Each row has a name. Each piece below is followed by the name of the row it came from, unless a question asks for something else. Each question is about the rows just above it. Places in a row count from 0.

[ -22   -2   -8  -30   54   57 -103   37    1   19] -> Q
[ -1   2   3  21 -37 -21  46 -18   0 -15] -> W
[ -2   9 -21  -5  39  43 -95  59   3 -20] -> J
[-22 -11  20 -34  23  -3   7 -29  -2  42] -> G
Row and place of [37] in the named rows:
Q, 7
Row and place of [-95] in the named rows:
J, 6
Where in the named rows is [-30]?
Q, 3

[ -35   30   46   15  -29  -65  -10   15   54  -75 -124  -38  -39  -11
   52] : V
[ -35   30   46   15  -29  -59  -10   15   54  -75 -124  -38   11  -11
   52] : U
[ -35   30   46   15  -29  -59  -10   15   54  -75 -124  -38   89  -17
   -4] : B
[-34  25  -3  11   9  29  29  19 -16 -95 -21  10  69  70 -70] : N
Where in the named rows is [-39]?
V, 12
asked: [ -35   30   46   15  -29  -59  -10   15   54  -75 -124  -38   11  -11
   52]
U

[-28 -52  -9  39 -30  61  40] = Pofo
[ 14 -42 -30  21  88 -14 -18] = fogen
[47 32 89 -9 30 -8 20] = zekig
[ 14 -64 -30  21   8 -14 -18] = keli
[ -6 -16  35 -49  64 -11  -5] = Rut
[-51  21  31 -15 -23  22  10] = pazit
Row and place of [-51] in the named rows:
pazit, 0
Where in the named rows is [8]?
keli, 4
[-8] is at row and place
zekig, 5
Where in the named rows is [-28]?
Pofo, 0
Row and place of [89] in the named rows:
zekig, 2
Row and place of [10] in the named rows:
pazit, 6
Row and place of [31] in the named rows:
pazit, 2

[  13  -87   25  -94   24    5   66 -104   18   15   28   37   48   41
  -17   13   60  -23   24    5   40   34   19  107  -54   23  -59   23
   14  -20  -72  -17    5  -69] -> F
[ 40 -73  24 -33  24  50  59 -34  57  15  30  83  49 -18  34  25   4  -7
  55  42   5  34 -16  54  17  19 -47  -7  17  22 -13  20 -49  -2] -> S
[-15 -45  12  14 -12  72  68 -32  58  -5  43 115  38  -8  38  49  12 -15
  83  15  -6  41 -87  29 -13  28 -25 -45  82  53 -48  25 -68  -4] -> L
[ 40 -73  24 -33  24  50  59 -34  57  15  30  83  49 -18  34  25   4  -7
  66  42   5  34 -13  41  17  19 -47  -7  17  22 -13  20 -49  -2] -> T
Where in the named rows is [68]?
L, 6
Row and place of [-12] in the named rows:
L, 4
Row and place of [-4] in the named rows:
L, 33

[  1  -8  -6  13   0  36 -22  -8 -24  -2  -9   1  -8  -9  16  25  18  30
  -2] : ped
[   8    8  -11    4    0  -38    2   16   19  -15   41   -1   -5 -109
   12  -13   -2   16    1] : tuvi
[  6  -4  -7   5  -1 -16 -11   1 -19   6  54  -3 -13 -11  30  16  20   5
  -4] : Fipet
[ -4   4  -6  11  -6  19  12   2 -31   0 -59   1  24 -52   7  -2  15   2
   4] : ditef
[  5   7  -7  -9   1 -66   9   7  25  -4  50  -4 -55 -99   9 -27 -11  -2
   1] : nida
[  3  -3  12 -13   4 -12  -4   1  28   5  54   0 -48 119 -15   4 -15   8
  -5] : vasu
[ -9   3   0   2  -1  27   8  -9  -6  -4 -83   2  45 -54 -14 -13  -5  -9
   5] : benur
[  3  -4   3 -11   6 -20 -13  -7  33  -2  49  -2 -11  20  -7  -3 -17  35
  -3] : suroz
[ -6   4   1   0  -5  -1  20   1 -22   9 -45  -1 -30  -6   0 -10   6 -50
   3] : dom
[ -6  -5   3 -14   1 -22  -3 -24  -7  19   1  -6 -39  -1   7  -8  -2 -15
  -1] : san
[-59] is at row and place
ditef, 10
Row and place of [-52] in the named rows:
ditef, 13
asked: [  1  -8  -6  13   0  36 -22  -8 -24  -2  -9   1  -8  -9  16  25  18  30
  -2]
ped

[  1 -24  -2  24   6  26  15 -54  -2 -20   5  30  -6  -5   7   4 -20 -25
 -25 -10 -21 -14  18  11  41 -10  42  -2] -> mir
[  8  19  -6 -13   6   6  -4 -51  -1  23   3   4   3  64  10 -20  10  15
  11  13   8   1   3  -5 -20 -10  30  -7] -> siret
[ 13  17  -7   4  -9   8  -4   7   6 -31  -3  -4  -8 -31  10   3  -3  -9
  16  -6 -14  60  -2   7   5 -19 -95   7] -> lopu
[ -1 -13  -2 -36  -4  25   3  45  -9  26 -19   5  -7  23 -15  60  14 -40
  13  -8   2  26  34  -1 -21  -4 -79  13] -> Mut
[   8    9    3  -21    3  -54  -12  -74   -1   -2    0   14   10  -22
   13   -7    8  -32   18    8    9   16  -35    5   32    9 -105   34] -> tasir
[ -5   6 -13  17   6  30  10   7  -8  13   1 -13   5  13   0 -37 -24   7
  12   0   4  39  -3   6  -6   2  24   1] -> biros
[ 13  17  -7   4  -9   8  -4   7   6 -31  -3  -4  -8 -31  10   3  -3  -9
  16  -3   4 -12  -2   4  15   0 -76  21] -> sote
[ 10 -18   5  58  -2 -20 -13 -60 -11 -12  -5   4  -7   6  18   2 -19 -22
 -16  -5  -7  -7  30  -4  22  21 -41  13] -> rom
[  5  13  -1 -23 -12  42  16  12  -1  -9   9   5   3   3  -6  -8 -20   0
   6 -14  -8   2 -15   0  15  34  27  -4] -> sal
[ -4  10  -1   9 -20 -25   5 -50   5  24 -13  -3 -10 -18  -4   1  -6 -21
  -4   1  -7  27  -4  -9  15 -11  30  68] -> mev
Where in the named rows is [-50]?
mev, 7
Where do [ -5   6 -13  17   6  30  10   7  -8  13   1 -13   5  13   0 -37 -24   7
  12   0   4  39  -3   6  -6   2  24   1] appear?
biros

